Here is a tiny trained network, its code and every weight. The questions are about switching its units off for an input and a class, where a switched-off unit gives its printed mean instead of its output.

import numpy as np


def w(rows, s, z=0):
    codes = np.array(rows[::2]) - 128.0
    scale = np.full(codes.shape[1], s)
    scale[-1] = z or s
    return codes * scale


def norm(h):
    return h / np.sqrt((h * h).mean(-1, keepdims=True) + 1e-5)


def f(y):
    return np.maximum(y, 0)


def log_softmax(a):
    a = a - a.max(-1, keepdims=True)
    return a - np.log(np.exp(a).sum(-1, keepdims=True))


def net(x, mask):
    res = np.array(x, float).reshape(1, 6) / 4 @ E
    u = 0
    for l in range(2):
        y = f(norm(res) @ A[l][:, :-1].T + A[l][:, -1])
        res = res + np.where(mask[u : u + 16], y, B[l][:, -1]) @ B[l][:, :-1]
        u += 16
    return log_softmax(norm(res)[-1] @ U[:, :-1].T + U[:, -1])


A, B = {}, {}
E = w([
[140,164,149,136,134,134,176,150,128,74,26,143],'x0',
[127,126,129,126,130,129,130,127,127,129,128,126],'x1',
[128,130,125,130,126,129,125,127,129,127,127,127],'x2',
[100,162,124,200,219,141,83,140,150,152,114,146],'x3',
[146,57,117,132,158,116,137,143,250,91,136,125],'x4',
[128,130,129,127,128,126,128,130,129,128,129,130],'x5',
],0.02)
A[0] = w([
[152,106,128,101,42,118,157,135,107,124,134,129,253],'L0N1',
[125,186,122,153,231,125,99,135,149,157,123,133,162],'L0N2',
[138,161,127,128,132,122,170,140,132,67,7,136,170],'L0N3',
[133,161,127,114,95,122,136,131,147,100,106,133,47],'L0N4',
[136,75,118,131,162,126,128,132,251,102,123,123,10],'L0N5',
[127,93,137,131,128,122,133,135,191,123,146,137,62],'L0N6',
[117,142,127,122,105,132,149,126,134,99,116,143,108],'L0N7',
[148,85,123,136,127,133,135,135,196,96,109,133,20],'L0N8',
[138,96,127,91,40,119,147,128,136,124,159,133,115],'L0N9',
[140,81,117,107,65,117,160,129,168,96,137,127,86],'L0N10',
[123,124,137,83,206,128,209,120,111,152,163,128,64],'L0N11',
[126,162,144,139,171,116,174,137,127,67,13,139,50],'L0N12',
[136,140,132,98,84,130,187,137,142,89,58,131,52],'L0N13',
[141,46,125,110,117,124,148,132,252,82,134,127,35],'L0N14',
[124,121,148,161,93,123,126,139,132,110,153,148,86],'L0N15',
[131,93,125,129,166,129,147,135,194,114,139,134,11],'L0N16',
],0.019,0.0049)
B[0] = w([
[88,91,106,47,142,155,137,138,120,110,123,175,213],'L0N1',
[113,143,121,187,148,110,79,168,122,173,103,162,209],'L0N2',
[125,131,174,172,150,118,235,140,85,103,89,144,222],'L0N3',
[166,119,117,136,126,73,123,145,99,115,138,120,150],'L0N4',
[55,124,127,59,192,122,132,96,124,24,148,152,238],'L0N5',
[235,92,79,122,197,167,140,98,92,135,138,126,183],'L0N6',
[135,110,140,122,142,110,118,122,97,130,136,138,150],'L0N7',
[73,129,167,109,67,79,86,186,191,115,97,169,194],'L0N8',
[98,193,82,150,134,141,149,134,188,101,86,104,201],'L0N9',
[207,142,146,126,87,152,79,92,119,134,118,84,198],'L0N10',
[157,120,87,111,93,125,127,148,138,121,145,126,130],'L0N11',
[124,163,87,106,90,212,122,99,198,110,86,72,211],'L0N12',
[135,104,182,143,164,38,117,134,75,120,194,135,194],'L0N13',
[143,85,147,201,64,129,136,138,148,253,80,83,253],'L0N14',
[140,127,97,115,120,107,146,153,143,144,142,120,133],'L0N15',
[100,139,101,105,174,129,153,121,111,82,158,137,189],'L0N16',
],0.034,0.023)
A[1] = w([
[101,50,162,123,184,88,66,130,109,165,252,166,43],'L1N1',
[98,117,93,57,85,118,21,132,131,173,150,157,138],'L1N2',
[149,118,169,170,68,59,58,167,109,242,236,166,61],'L1N3',
[131,221,121,75,123,162,73,123,200,48,148,135,2],'L1N4',
[73,134,137,128,78,188,53,143,149,162,89,107,87],'L1N5',
[111,155,91,37,125,190,79,154,124,95,208,153,22],'L1N6',
[152,190,214,182,61,217,125,78,132,192,115,56,43],'L1N7',
[56,124,147,74,118,94,109,59,143,92,119,101,90],'L1N8',
[175,118,126,140,98,187,131,104,153,152,187,82,97],'L1N9',
[197,150,140,113,220,81,105,122,50,22,198,150,95],'L1N10',
[146,59,230,85,68,114,192,105,101,111,221,125,75],'L1N11',
[181,182,111,225,83,122,130,134,64,196,125,128,67],'L1N12',
[90,170,137,109,194,171,109,95,125,36,177,166,92],'L1N13',
[113,126,128,149,145,88,69,130,110,129,156,128,22],'L1N14',
[161,159,189,192,132,93,182,130,164,68,141,110,98],'L1N15',
[136,164,91,82,107,144,176,126,69,67,199,113,45],'L1N16',
],0.022,0.0045)
B[1] = w([
[184,161,91,197,160,49,102,86,23,101,139,164,215],'L1N1',
[61,136,94,134,122,88,61,64,163,171,213,62,241],'L1N2',
[20,99,246,2,140,68,191,158,219,146,169,82,200],'L1N3',
[56,111,138,149,59,120,85,139,86,123,129,131,198],'L1N4',
[145,135,135,74,176,159,226,107,120,91,215,149,250],'L1N5',
[104,140,116,133,57,141,15,196,112,145,36,141,218],'L1N6',
[236,73,102,180,155,139,70,130,71,147,114,149,198],'L1N7',
[203,245,113,177,85,163,104,174,83,148,167,142,254],'L1N8',
[171,143,177,111,135,132,169,95,207,146,188,116,150],'L1N9',
[145,116,54,125,223,171,187,76,115,147,176,156,191],'L1N10',
[150,127,168,69,70,63,190,140,52,71,115,100,197],'L1N11',
[160,157,191,148,84,214,95,142,60,220,113,134,214],'L1N12',
[173,87,123,144,102,111,164,95,232,84,129,87,236],'L1N13',
[140,108,157,131,97,75,116,102,67,97,144,107,179],'L1N14',
[104,108,70,72,129,129,15,137,173,197,212,169,237],'L1N15',
[80,169,116,100,140,191,190,112,99,78,168,146,213],'L1N16',
],0.028,0.013)
U = w([
[42,203,48,90,36,196,37,132,110,111,161,120,139],'0',
[51,157,238,104,148,81,68,131,79,231,212,112,103],'1',
[138,154,104,49,137,156,233,132,23,43,150,174,254],'2',
[180,168,152,211,169,249,103,182,45,197,55,195,199],'3',
[236,80,64,74,91,159,93,45,200,188,182,35,111],'4',
[130,106,58,205,245,29,48,55,128,113,183,145,108],'5',
[225,45,228,71,23,54,166,190,121,113,23,91,82],'6',
[41,127,152,197,191,138,146,197,232,43,20,195,41],'7',
],0.012,0.0012)

Each question gives the input, the list of numbers given to net, and the class t.
The units are the neurons (one row each of A and B). Each row of codes is followed by its name. A weight is (code - 128) times the scale printed after its matrix; where a second scale follows, it is the last column's (A, B and U).
mask holds one flag per neuron, layer by layer. A switched-off neuron (its flag False) gives its mean, the last column of its row in B, instead of its output. The means were averaged over made-up inputs and are rounded, as every weight is.
A unit's drop is (log p(t) with every unit on - log p(t) with that unit switched off) / (log p(t) with every unit on - log p(t) with every unit switched off).
The circuit of an input: a set's keep is (log p(t) with only the set's units on - log p(t) with every unit switched off) / (log p(t) with every unit on - log p(t) with every unit switched off). Starting from the 12 units with the biggest drops (on a tie, the unit counted first), units are removed one at a time, each time the one whose removal leaves the highest keep (on an exact tie, the one counted first), for as long as the keep stays at least 0.8.
units of the circuit, in order: the units of the circuit, biggest drop first
most important unit: the unit with the biggest drop
k most important neurons: the k neurons with the biggest drops, biggest first
top k neurons in layer l: the k neurons of layer l with the biggest drops, biggest first
drop when u is switched off: that unit's drop, to one decimal
input [-7,3,0,0,5,4], class 4: 4 most important neurons -> L0N13, L0N14, L0N2, L0N6
input [-1,0,-6,3,3,-5], class 5: most important unit -> L0N5
input [1,-1,2,1,-6,-3], class 3: 3 most important neurons -> L0N1, L0N16, L0N5
input [1,-5,8,0,5,-2], class 6: 2 most important neurons -> L0N14, L0N9
input [3,-7,-7,0,6,-2], class 6: top 3 neurons in layer 0 -> L0N14, L0N9, L0N2
input [6,3,7,1,-4,-7], class 3: top 2 neurons in layer 0 -> L0N5, L0N1
input [4,8,-7,0,-8,1], class 2: 4 most important neurons -> L0N14, L0N2, L0N10, L0N9
input [0,4,-6,1,6,-7], class 5: 3 most important neurons -> L0N5, L0N3, L0N12
input [8,0,7,-8,1,-7], class 6: top 4 neurons in layer 0 -> L0N5, L0N16, L0N6, L0N12
input [4,-7,-5,0,-5,-6], class 2: 2 most important neurons -> L0N14, L0N2
input [6,-7,1,7,0,7], class 3: 3 most important neurons -> L0N5, L0N1, L0N2
input [-4,-8,-2,-8,1,-7], class 4: top 2 neurons in layer 0 -> L0N5, L0N10
input [0,6,8,3,5,-5], class 5: 4 most important neurons -> L0N5, L0N3, L0N9, L0N12
input [7,-3,-7,-3,4,8], class 6: units of the circuit, in order -> L0N14
input [4,3,6,1,4,3], class 7: 3 most important neurons -> L0N5, L0N3, L0N12
input [1,-3,-4,-4,8,-8], class 6: top 2 neurons in layer 0 -> L0N14, L0N12
input [-3,2,0,-4,4,3], class 4: 3 most important neurons -> L0N14, L0N10, L0N3
input [-4,-4,3,-1,3,-4], class 4: top 2 neurons in layer 0 -> L0N14, L0N3
input [8,5,3,5,0,-8], class 3: 2 most important neurons -> L0N5, L0N1
input [1,0,-8,2,6,2], class 7: most important unit -> L0N5
input [4,7,2,2,5,4], class 7: drop when L0N5 is switched off -> 1.2
input [6,4,-7,-6,5,7], class 6: drop when L0N14 is switched off -> 1.5
input [7,6,5,6,-1,3], class 3: drop when L0N5 is switched off -> 3.7
input [-3,2,-3,4,4,-6], class 5: drop when L0N5 is switched off -> 2.4
input [3,0,-8,-1,-8,-7], class 2: top 2 neurons in layer 0 -> L0N14, L0N2
